Group, then class:
[  1.3  67.3  -2.4 -25.3  24.7 -45.6  -5.3  29.9  15.2  -4.8  30.9  -9.0
  21.2 -27.7   8.2 -33.8  11.0]  Jz nj
[  0.8   1.6   9.9  31.8  37.8  -6.7   0.2  20.7  13.8  -8.5   0.1 -12.3
   4.1 -10.7  17.3 -16.8  -2.0]  dh bq
[ 14.4 -36.9   2.0  30.3   9.4  14.3 -13.5   1.4   8.4   0.7  -4.7   0.5
  -6.6  12.5 -19.1  -0.6  -4.6]  Jz jl
[ -4.0  32.2  10.6  19.3  49.7 -19.3  17.1   8.8  19.0  -6.4  -4.7 -18.8
   7.8 -10.8  39.9  -5.1  -5.2]  dh bq
[ -5.9  42.3  11.7  29.5  38.9  -7.1  15.5  18.0  10.2 -11.9 -11.9 -29.3
  -7.1 -13.3  67.2   0.8  -9.7]  dh bq
[ -6.8  -4.1  -0.1  38.1  22.8  11.7  -4.9  13.9  16.3  -6.0   2.3  -2.9
   2.8 -13.6 -22.8 -13.4   4.4]  Jz jl
[  2.8  27.6   0.7  12.3  26.1  -1.3   6.4  16.4  22.6  -3.7   9.5  -7.8
   5.1 -14.5 -18.9 -17.8   2.5]  dh fp
[ -3.0  54.4   5.7  -1.1  18.9 -24.1  -2.7  14.5   7.8  -4.2   6.1 -11.6
   9.1 -14.2  36.0 -13.9  -4.6]  Jp Ng
[  9.9  -2.4  -0.9 -20.9 -38.3 -32.9 -24.9 -21.1 -22.2  14.6  13.2  23.4
  -7.9  16.4 -22.4   9.8 -18.6]  Jp Ng
[ -2.2  39.1  -8.8  -4.0  23.4 -15.1  15.1  30.2   7.9  -5.3   6.1 -16.8
   5.2 -13.7  23.0 -21.8  -7.0]  Jp bs
[  5.4 -15.9  -3.1   1.2 -16.6  10.2  -8.1   7.8  -2.7   9.4   2.2  14.5
   6.7  -0.9 -32.6 -12.8  -0.1]  Jp Ng
[ -9.5  -8.0  20.8  43.7  27.9  29.6   2.0 -11.7   2.9  -6.8 -27.8 -18.7
 -18.2   9.6  45.0  18.0  -6.7]  dh Qm
[  1.2  35.5   5.0   8.9  36.6 -25.4   2.6  14.8  23.6  -2.9  10.8 -14.2
   8.2 -17.7  20.2 -13.7   7.6]  dh bq
[  2.8  10.1  -3.1   1.5  13.8 -20.2  -3.2   6.1   9.5   3.2  17.0 -16.0
   5.2  -6.6 -10.3 -10.3   0.4]  dh fp
[ -6.8  42.3   9.0  23.3  25.7  -8.1  13.0  16.9  23.7  -7.2 -12.1 -22.4
   1.7 -16.0  57.5  -2.9  -1.6]  Jz sb
[  4.3 -20.0  -8.5  25.8  11.4  23.0   2.7  33.3  24.1  -0.2   1.8  -6.3
   2.7  -7.0 -19.4 -29.4  15.3]  Jz sb
[ 13.4  61.3   8.7   6.2  25.4 -23.5  18.6   9.7  -3.3  -6.3 -16.7 -23.0
   2.6 -18.7  68.1  -0.1 -14.8]  Jp Ng
[ -7.5  -5.4  -0.7  21.6  19.4   6.0  -4.7  12.1  23.5  -4.5   7.5  20.1
   2.2  -4.3 -29.8 -14.5   2.4]  dh fp
[  1.9  13.2  -4.4  13.9  12.0  -5.3   2.7  10.4   6.4  -2.3   2.2  -7.5
   0.8  -8.1  16.4 -10.2  -6.7]  Jz nj
[ -1.1  63.0   2.5 -14.0  26.7 -49.8  27.4  20.2  15.2  -4.7  23.1 -20.9
   9.5 -24.2  48.9 -20.7  -5.1]  Jp bs
[  7.2  82.8  12.2  -1.9  34.1 -49.6  24.4  18.7   0.2 -11.9   2.5 -35.9
   8.5 -35.9  82.8  -3.4 -13.5]  Jp Ng
[ -1.5  48.0   7.0 -13.3   1.6 -21.2   5.4  12.1   8.1   3.6   8.3  -6.1
  11.3 -12.7  30.5 -13.8  -4.3]  Jp tp
[ -1.2  14.7   0.8  11.3  36.9  -4.3   3.2  22.3  16.7  -4.3  -1.8 -12.7
  12.9 -10.8  17.6 -18.4   2.0]  dh bq
[ -5.9   0.4  -4.4   7.2  12.2   3.6 -16.8  23.3  15.8  -1.3   3.1  -7.8
  10.1 -10.0 -10.3 -22.3  10.6]  Jz sb
[ -2.7 -10.3  -2.5   7.2  23.9   4.7  -3.9  15.8  18.8   4.6   9.1   0.4
   4.5 -11.2 -19.9 -22.0   2.2]  dh Qm
[  7.5  44.5   6.8  12.3  15.2  -5.6   9.6  17.7 -14.3 -12.8 -10.6 -23.2
   2.0  -7.9  53.6  -5.2 -11.8]  Jp Ng
[ -5.8  -1.0  -6.3  16.1   8.4  -0.5   9.0  24.8   9.9  -4.8   5.4  -8.2
  -3.9  -6.0  -1.4 -23.8   0.1]  Jp bs
[ -0.9  26.1   7.1  15.2  32.8 -25.8  -0.3  -1.5  11.6  -6.2   5.8  -9.0
   0.6  -4.7  16.8   4.8  -4.7]  dh Qm
[  5.4  46.3  10.6  15.0  43.0 -26.6   8.9  11.2  28.3 -13.4   6.1 -15.2
   7.3 -16.9  31.4  -7.0 -11.0]  dh bq
[  5.4  16.6  10.0   5.5  12.0 -25.9  -8.4   9.7  11.4   4.9  11.9   0.1
  11.1  -6.9   2.4  -7.4  -1.7]  dh bq
[-21.5 -31.4  -3.7   2.2 -15.3  27.7  -7.7  28.1  10.5   7.8   1.5   3.9
   3.4  14.5  -9.2 -36.4   2.7]  Jp bs
[  2.3  77.3   4.9  -6.9  22.2 -35.7  17.7  23.9  -0.2  -4.4   6.3 -14.7
   2.2 -18.2  56.9 -11.4  -2.3]  Jp tp
[  7.1  29.3   8.9   2.8  39.2 -27.4   3.7  14.1   9.8  -4.8  12.0  -3.9
   8.9 -13.1  15.8 -12.4  -2.8]  dh fp
[  1.9  15.9   8.1  -1.7  -6.9  -3.0  11.4   0.6  -8.2   1.9  -5.7  -2.5
   3.7   2.1  34.5  -6.1 -10.4]  Jp tp
[  2.8  45.2  -1.4   2.8   7.7 -22.3   6.1   6.9  -0.9  -3.9   1.6 -10.7
  -4.5  -9.5  32.2  -4.9 -16.7]  Jp Ng
[ -3.5  -0.7  -0.6  12.2  26.6  -4.4  13.7  16.5  18.2  -4.7   6.6  -3.7
   3.1 -12.4   1.1 -18.5  -1.8]  dh Qm
[  9.8  40.3   0.4  -8.5   8.1 -36.9  -1.7  14.9   0.9   3.7  20.6   3.2
  13.7  -6.5   3.7 -17.1  -7.5]  Jp Ng
[ 0.0  9.6 10.4 27.5 28.8  2.2 -5.8 13.3 14.4 -7.6 -3.5 -9.5  3.2 -8.5
 17.3 -6.0 -3.9]  Jz sb
[  1.2  82.8   3.8  -8.7  18.2 -72.4  11.4  11.2 -13.1  -1.1  13.3 -15.8
   7.4 -13.8  74.7   4.2 -18.8]  Jp tp
[ -6.5 -82.8  -8.1   7.0  -3.4  39.8 -27.4  10.3  26.3  10.2  22.1  29.5
   9.8  18.8 -82.8 -52.9  19.7]  Jz jl
[  1.3  15.6  -4.3  24.1  22.1 -15.0  -9.3  18.8  12.4  -1.7   9.8   2.8
   6.2  -6.2 -15.1 -16.2  -2.3]  Jz jl
[  6.3  29.8   1.4  16.5  37.1 -29.1   0.1   0.2  13.8  -7.6  12.1 -13.2
   5.2  -8.2  19.5   2.2  -1.4]  dh Qm
[-10.9   3.6  -4.3   6.4   5.6  17.7  -0.9  25.2  23.2  -1.4   0.5  -5.9
   4.9 -18.0  -3.9 -29.1   0.9]  Jp Ng
[ -6.2  19.8   1.8  -6.0  -1.7  -7.5  -6.5  17.8   3.3   4.7  11.2   1.3
  11.6 -15.7  -0.4 -24.0   1.4]  Jp Ng
[ -7.1  -4.2   1.2   9.8   9.3  11.0   7.4   7.1   6.7  -1.8   1.7  -2.7
  -4.0   0.2  -6.4 -14.0  -3.5]  dh fp
[ -0.1  15.3   1.4   6.1  35.1 -17.8   4.2   9.0   8.8  -2.5   7.0  -4.8
  29.0 -10.4  21.5 -21.4  -2.2]  dh fp
[ -2.0  -4.7  -4.3  22.0  36.3   8.7  -0.8  20.6  30.0  -2.0   6.1  -5.7
   7.0 -18.6 -15.7 -19.1  11.4]  Jz jl
[ -5.4  37.3   8.3  25.6  44.6  -3.5  14.0  15.4  20.5 -10.3   1.0 -25.2
  -0.9 -22.0  31.2  -9.3  -6.0]  dh bq
[  4.2  43.3  -1.2  14.7  19.6 -22.4  -0.9  11.2  -7.2  -4.0  -3.7  -6.6
   2.0 -11.7  32.5  -0.6 -12.5]  Jp Ng
[-16.5  -5.8  -7.7  17.4  -0.7  46.6  14.7  26.2   9.9   1.3 -16.8 -10.8
  -4.9 -13.7  15.4 -18.6 -10.0]  Jp tp
[  6.2  29.0  -1.5  20.6  29.8  -9.7  -6.8  13.1  11.8  -9.5   8.0  -7.8
   3.3 -17.9   5.6  -5.1   0.3]  dh bq
[ -2.4   3.7   3.5   2.0  39.8 -18.7   1.2  18.1  24.2  -0.9  17.9  -6.6
   4.2 -11.3   4.5 -26.5   6.4]  dh Qm
[ -1.2  45.8  -5.8  22.8  19.6   7.1  16.8  37.0  12.4  -6.0  -8.4 -18.7
   6.0 -24.1  39.7 -22.4  -6.2]  Jp Ng
[ -3.2  24.3   1.6  11.6  28.3 -12.0   4.4  30.3  13.6  -5.9   1.9 -12.0
  -7.3 -11.7  -0.6  -8.5  -0.1]  dh fp
[-35.1 -82.8 -12.6  10.3 -16.3  82.8  -3.4  45.4  21.2   2.6   3.6  12.4
   3.1   6.2 -74.8 -60.2  22.3]  Jp bs

Group, then class:
[ 51.5  -6.2 -27.0   8.1  -1.4 -38.4  13.9  -3.9   1.2   7.4  -3.3  11.0
   0.3   2.8 -25.9   0.5 -12.7]  dj T
[ 34.6  -8.6 -32.6   4.5  -9.2 -40.2  -2.4  -3.6  -1.7   7.0 -20.4   7.2
  -3.1  -3.1 -21.5  17.0  19.9]  gz E
[ 27.7 -10.4 -17.5 -23.8   4.5 -48.0   5.0   5.6  18.9  -0.5   7.6 -29.2
  -8.4  -1.4 -12.0  -3.1 -25.9]  zc B
[ 39.5 -13.9 -47.7   0.5   3.5 -35.8   6.2  -9.6   0.9   3.6  -3.4   7.7
  10.3  -2.8 -17.2  23.7  -7.4]  dj T
[ 39.2   6.3 -24.9  -7.3  -1.3 -33.0   8.1 -10.9  -6.1 -19.4 -18.6  20.4
   0.7  -5.0 -11.6  -6.1 -20.0]  Zg Y
[ 10.7  -2.0 -30.9  -1.3 -11.4 -31.4   4.8  -5.9   6.8  -2.3  -0.4  -1.9
   5.0   5.4 -25.0  10.5  -8.9]  dj T
[ 28.4 -30.2 -23.1 -18.3 -11.6 -29.6  27.9   4.8  26.7  -5.1  17.8  15.8
  -5.2   4.8 -10.0 -32.6 -14.1]  zc B
[ 40.8  29.5 -25.6 -19.7  11.3 -31.9   4.3  -8.7   1.0  -6.8  -9.4  16.1
   6.9  -0.3 -18.1  15.2 -12.5]  Zg D
